Here is a tiny trained network, its code and every weight. The questions are about switching its units off for an input and a target symbol, where a switched-off unit gives its printed mean instead of its output.

import numpy as np


def w(rows, s, z=0):
    codes = np.array(rows[::2]) - 128.0
    scale = np.full(codes.shape[1], s)
    scale[-1] = z or s
    return codes * scale


def f(y):
    return np.maximum(y, 0)


def softmax(a):
    e = np.exp(a - a.max(-1, keepdims=True))
    return e / e.sum(-1, keepdims=True)


def log_softmax(a):
    a = a - a.max(-1, keepdims=True)
    return a - np.log(np.exp(a).sum(-1, keepdims=True))


def net(x, mask):
    ids = ['αγεζηθλμξπστφψω'.index(c) for c in x.split()]
    T = len(ids)
    res = E[ids] + P[:T]
    u = 0
    for l in range(3):
        r = res
        for j in range(3):
            rows = slice(2 * j, 2 * j + 2)
            q, k, v = (r @ M[l][rows].T for M in (Q, K, V))
            z = softmax(np.where(np.tri(T) > 0, q @ k.T / 2**0.5, -1e9)) @ v
            o = O[l][rows]
            res = res + np.where(mask[u + j], z, o[:, -1]) @ o[:, :-1]
        u += 3
        y = f(res @ A[l][:, :-1].T + A[l][:, -1])
        res = res + np.where(mask[u : u + 12], y, B[l][:, -1]) @ B[l][:, :-1]
        u += 12
    return log_softmax(res[-1] @ U[:, :-1].T + U[:, -1])


Q, K, V, O, A, B = {}, {}, {}, {}, {}, {}
E = w([
[174,131,140,145,114],'α',
[135,70,145,121,143],'γ',
[116,137,157,100,108],'ε',
[171,134,149,144,124],'ζ',
[161,122,129,152,94],'η',
[128,158,127,91,99],'θ',
[129,152,129,99,96],'λ',
[148,155,150,140,113],'μ',
[106,90,137,138,61],'ξ',
[113,197,132,96,96],'π',
[157,114,143,136,108],'σ',
[169,115,138,139,105],'τ',
[142,174,169,150,124],'φ',
[118,94,2,143,74],'ψ',
[127,132,150,116,96],'ω',
],0.023)
P = w([
[246,176,120,129,2],'0',
[130,147,85,87,82],'1',
[93,139,80,99,103],'2',
[80,122,91,144,99],'3',
[64,125,86,145,105],'4',
[54,113,98,181,93],'5',
],0.0092)
Q[0] = w([
[119,203,149,248,190],'L0H0',
[167,101,137,255,87],'L0H0',
[91,133,195,169,194],'L0H1',
[130,142,233,92,196],'L0H1',
[134,114,149,90,114],'L0H2',
[106,126,119,126,114],'L0H2',
],0.0082)
K[0] = w([
[127,254,183,234,117],'L0H0',
[150,69,116,251,139],'L0H0',
[178,158,98,114,78],'L0H1',
[135,175,173,60,153],'L0H1',
[160,154,111,116,114],'L0H2',
[135,128,122,174,123],'L0H2',
],0.0091)
V[0] = w([
[115,73,169,59,118],'L0H0',
[158,90,91,40,145],'L0H0',
[95,77,129,133,141],'L0H1',
[127,154,99,134,145],'L0H1',
[72,163,110,165,251],'L0H2',
[63,104,54,179,169],'L0H2',
],0.011)
O[0] = w([
[184,107,130,254,144,133],'L0H0',
[193,80,218,196,49,134],'L0H0',
[146,127,160,98,60,107],'L0H1',
[95,87,112,79,73,117],'L0H1',
[200,119,134,65,112,3],'L0H2',
[116,52,172,36,116,68],'L0H2',
],0.0079,0.015)
A[0] = w([
[219,153,204,89,143,97],'L0N0',
[111,161,115,119,132,146],'L0N1',
[150,126,148,150,92,149],'L0N2',
[175,178,115,135,47,116],'L0N3',
[245,160,120,121,204,13],'L0N4',
[157,160,85,122,132,94],'L0N5',
[109,52,168,98,133,149],'L0N6',
[124,131,62,172,124,125],'L0N7',
[112,143,71,160,124,108],'L0N8',
[196,106,114,50,130,82],'L0N9',
[172,141,188,56,248,9],'L0N10',
[243,54,244,37,254,6],'L0N11',
],0.016,0.019)
B[0] = w([
[147,87,162,75,149,128],'L0N0',
[175,106,129,147,149,178],'L0N1',
[111,138,98,102,150,179],'L0N2',
[133,105,158,120,143,174],'L0N3',
[29,35,109,221,150,128],'L0N4',
[109,130,99,148,106,137],'L0N5',
[161,149,87,128,125,142],'L0N6',
[134,115,151,103,128,248],'L0N7',
[122,114,150,107,115,219],'L0N8',
[110,100,149,221,99,128],'L0N9',
[235,160,6,165,161,128],'L0N10',
[32,219,202,239,51,128],'L0N11',
],0.02,0.016)
Q[1] = w([
[111,119,2,183,26],'L1H0',
[231,156,49,164,173],'L1H0',
[135,246,190,166,188],'L1H1',
[71,241,105,235,120],'L1H1',
[225,136,4,180,119],'L1H2',
[155,105,158,81,55],'L1H2',
],0.0087)
K[1] = w([
[107,236,139,121,126],'L1H0',
[156,137,140,105,186],'L1H0',
[139,190,160,193,113],'L1H1',
[96,142,99,204,96],'L1H1',
[91,172,73,252,118],'L1H2',
[119,124,75,19,163],'L1H2',
],0.014)
V[1] = w([
[131,1,86,82,105],'L1H0',
[104,113,86,178,118],'L1H0',
[127,31,92,54,85],'L1H1',
[85,71,103,213,111],'L1H1',
[133,78,92,184,83],'L1H2',
[204,174,154,135,56],'L1H2',
],0.0059)
O[1] = w([
[135,101,139,114,157,252],'L1H0',
[98,109,126,129,94,78],'L1H0',
[162,252,180,193,117,234],'L1H1',
[165,145,172,97,176,163],'L1H1',
[140,128,131,89,129,129],'L1H2',
[75,117,142,120,131,106],'L1H2',
],0.014,0.0035)
A[1] = w([
[181,171,76,157,129,134],'L1N0',
[116,45,159,169,232,172],'L1N1',
[76,102,32,20,217,80],'L1N2',
[87,58,189,193,132,149],'L1N3',
[185,93,142,149,117,148],'L1N4',
[99,38,132,97,191,105],'L1N5',
[135,140,202,81,182,103],'L1N6',
[237,131,17,177,213,89],'L1N7',
[209,74,16,40,104,3],'L1N8',
[157,131,183,123,123,154],'L1N9',
[53,144,32,1,27,129],'L1N10',
[130,23,115,98,73,108],'L1N11',
],0.009,0.018)
B[1] = w([
[76,107,123,118,127,144],'L1N0',
[111,168,108,87,127,250],'L1N1',
[78,87,150,218,173,129],'L1N2',
[129,149,94,104,127,213],'L1N3',
[129,132,140,128,166,174],'L1N4',
[153,139,176,160,136,154],'L1N5',
[141,151,140,119,144,156],'L1N6',
[89,118,184,152,200,138],'L1N7',
[104,247,8,192,62,128],'L1N8',
[107,123,107,140,120,197],'L1N9',
[158,178,147,98,222,129],'L1N10',
[144,208,164,87,165,135],'L1N11',
],0.018,0.015)
Q[2] = w([
[110,253,157,138,173],'L2H0',
[148,152,125,179,189],'L2H0',
[159,163,58,173,165],'L2H1',
[203,128,85,59,184],'L2H1',
[168,86,189,168,133],'L2H2',
[116,195,173,154,145],'L2H2',
],0.017)
K[2] = w([
[206,20,197,155,81],'L2H0',
[158,122,223,209,158],'L2H0',
[155,33,2,214,137],'L2H1',
[221,104,63,85,171],'L2H1',
[119,244,75,180,222],'L2H2',
[166,113,90,213,75],'L2H2',
],0.013)
V[2] = w([
[190,100,134,74,163],'L2H0',
[158,156,254,182,118],'L2H0',
[208,119,48,195,147],'L2H1',
[131,104,138,145,126],'L2H1',
[120,155,99,110,108],'L2H2',
[117,106,122,77,57],'L2H2',
],0.0088)
O[2] = w([
[96,185,61,154,3,173],'L2H0',
[66,125,142,1,78,134],'L2H0',
[47,199,218,28,12,1],'L2H1',
[113,96,33,16,76,59],'L2H1',
[149,100,176,178,64,186],'L2H2',
[188,197,40,133,123,109],'L2H2',
],0.006,0.0096)
A[2] = w([
[91,185,144,156,134,103],'L2N0',
[136,122,113,172,70,116],'L2N1',
[118,128,123,88,67,95],'L2N2',
[217,5,146,104,57,60],'L2N3',
[219,83,42,143,62,2],'L2N4',
[217,60,147,76,93,4],'L2N5',
[108,131,173,141,141,115],'L2N6',
[176,9,119,174,68,96],'L2N7',
[189,9,75,162,64,11],'L2N8',
[146,136,113,147,167,105],'L2N9',
[103,118,110,197,157,99],'L2N10',
[121,130,168,129,146,152],'L2N11',
],0.018)
B[2] = w([
[155,95,118,121,134,251],'L2N0',
[134,149,129,101,175,130],'L2N1',
[111,128,130,163,129,142],'L2N2',
[6,102,163,138,93,128],'L2N3',
[53,213,26,66,68,128],'L2N4',
[169,215,203,94,225,128],'L2N5',
[149,116,109,123,131,165],'L2N6',
[173,165,161,100,208,128],'L2N7',
[31,82,144,206,77,128],'L2N8',
[108,111,122,127,86,235],'L2N9',
[126,138,176,128,130,197],'L2N10',
[120,138,107,134,103,212],'L2N11',
],0.023,0.011)
U = w([
[158,198,49,201,183,255],'α',
[77,165,185,249,127,200],'γ',
[57,137,110,151,121,36],'ε',
[118,107,114,109,187,11],'ζ',
[144,86,111,148,86,66],'η',
[125,105,128,112,111,72],'θ',
[147,68,130,141,153,69],'λ',
[172,186,203,111,102,94],'μ',
[172,88,113,140,98,55],'ξ',
[100,167,155,115,170,24],'π',
[120,109,129,110,124,68],'σ',
[96,152,132,119,147,31],'τ',
[106,78,88,162,66,70],'φ',
[133,93,129,125,96,77],'ψ',
[138,160,160,95,172,31],'ω',
],0.014,0.0082)

Each question gives the input, a string of symbols that net reads in full, and the target symbol t.
The units are the heads (2 rows each of Q, K, V and O) and the neurons (one row each of A and B). Each row of codes is followed by its name. A weight is (code - 128) times the scale printed after its matrix; where a second scale follows, it is the last column's (O, A, B and U).
mask holds one flag per unit, layer by layer, with each layer's heads first. A switched-off unit (its flag False) gives its mean, the last column of its rows in O or B, instead of its output. The means were averaged over made-up inputs and are rounded, as every weight is.
A unit's drop is (log p(t) with every unit on - log p(t) with that unit switched off) / (log p(t) with every unit on - log p(t) with every unit switched off).
most important unit: the unit with the biggest drop
top k neurons: the k neurons with the biggest drops, biggest first
top k neurons in layer l: the k neurons of layer l with the biggest drops, biggest first
drop of u: that unit's drop, to one decimal
input ω φ π ε, target α: top 2 neurons	L0N2, L0N1
input γ ψ ω, target γ: top 2 neurons	L0N7, L0N8
input θ γ ξ, target α: most important unit	L1N3
input π μ η τ γ, target α: top 2 neurons	L0N1, L0N2
input ξ π γ θ ξ γ, target γ: top 4 neurons	L0N6, L0N8, L1N3, L1N7
input γ ξ ξ, target γ: top 2 neurons	L1N1, L0N1
input ω φ φ, target γ: top 3 neurons	L1N3, L2N10, L0N3
input ψ ε ξ ψ, target γ: top 2 neurons	L2N2, L1N1
input θ ψ ω φ ε, target ε: top 4 neurons in layer 0	L0N7, L0N3, L0N8, L0N2
input ψ μ σ, target φ: top 2 neurons in layer 1	L1N1, L1N3
input ξ ε η ψ τ σ, target φ: top 4 neurons	L0N7, L0N8, L1N1, L0N3
input ε ζ ε, target γ: top 3 neurons	L1N1, L0N3, L0N7
input γ γ γ ε, target α: top 2 neurons in layer 2	L2N9, L2N10
input γ ω ψ φ, target ζ: top neuron	L1N2
input γ ψ π φ, target ζ: top 2 neurons in layer 0	L0N7, L0N8
input α τ ψ ω ψ, target γ: top 3 neurons	L1N1, L2N2, L1N3
input τ ζ ψ ξ π, target ω: top 4 neurons in layer 0	L0N1, L0N2, L0N6, L0N5
input φ γ γ, target γ: top 2 neurons	L0N8, L2N10
input γ ψ π, target ω: top 3 neurons in layer 0	L0N1, L0N2, L0N6
input τ ξ ξ, target γ: top 2 neurons	L1N1, L2N10
input π ψ μ φ ε, target ε: top 2 neurons in layer 2	L2N2, L2N0
input γ ω λ ζ ξ, target α: top 2 neurons in layer 2	L2N10, L2N9
input θ ψ γ, target λ: top 4 neurons in layer 0	L0N6, L0N8, L0N7, L0N3
input η γ ψ, target μ: drop of L1H1	0.2
input ε γ ψ γ, target λ: drop of L2N6	3.6
input λ ε λ γ, target α: drop of L0N1	0.9
input η α ε ψ, target μ: drop of L2H0	0.1
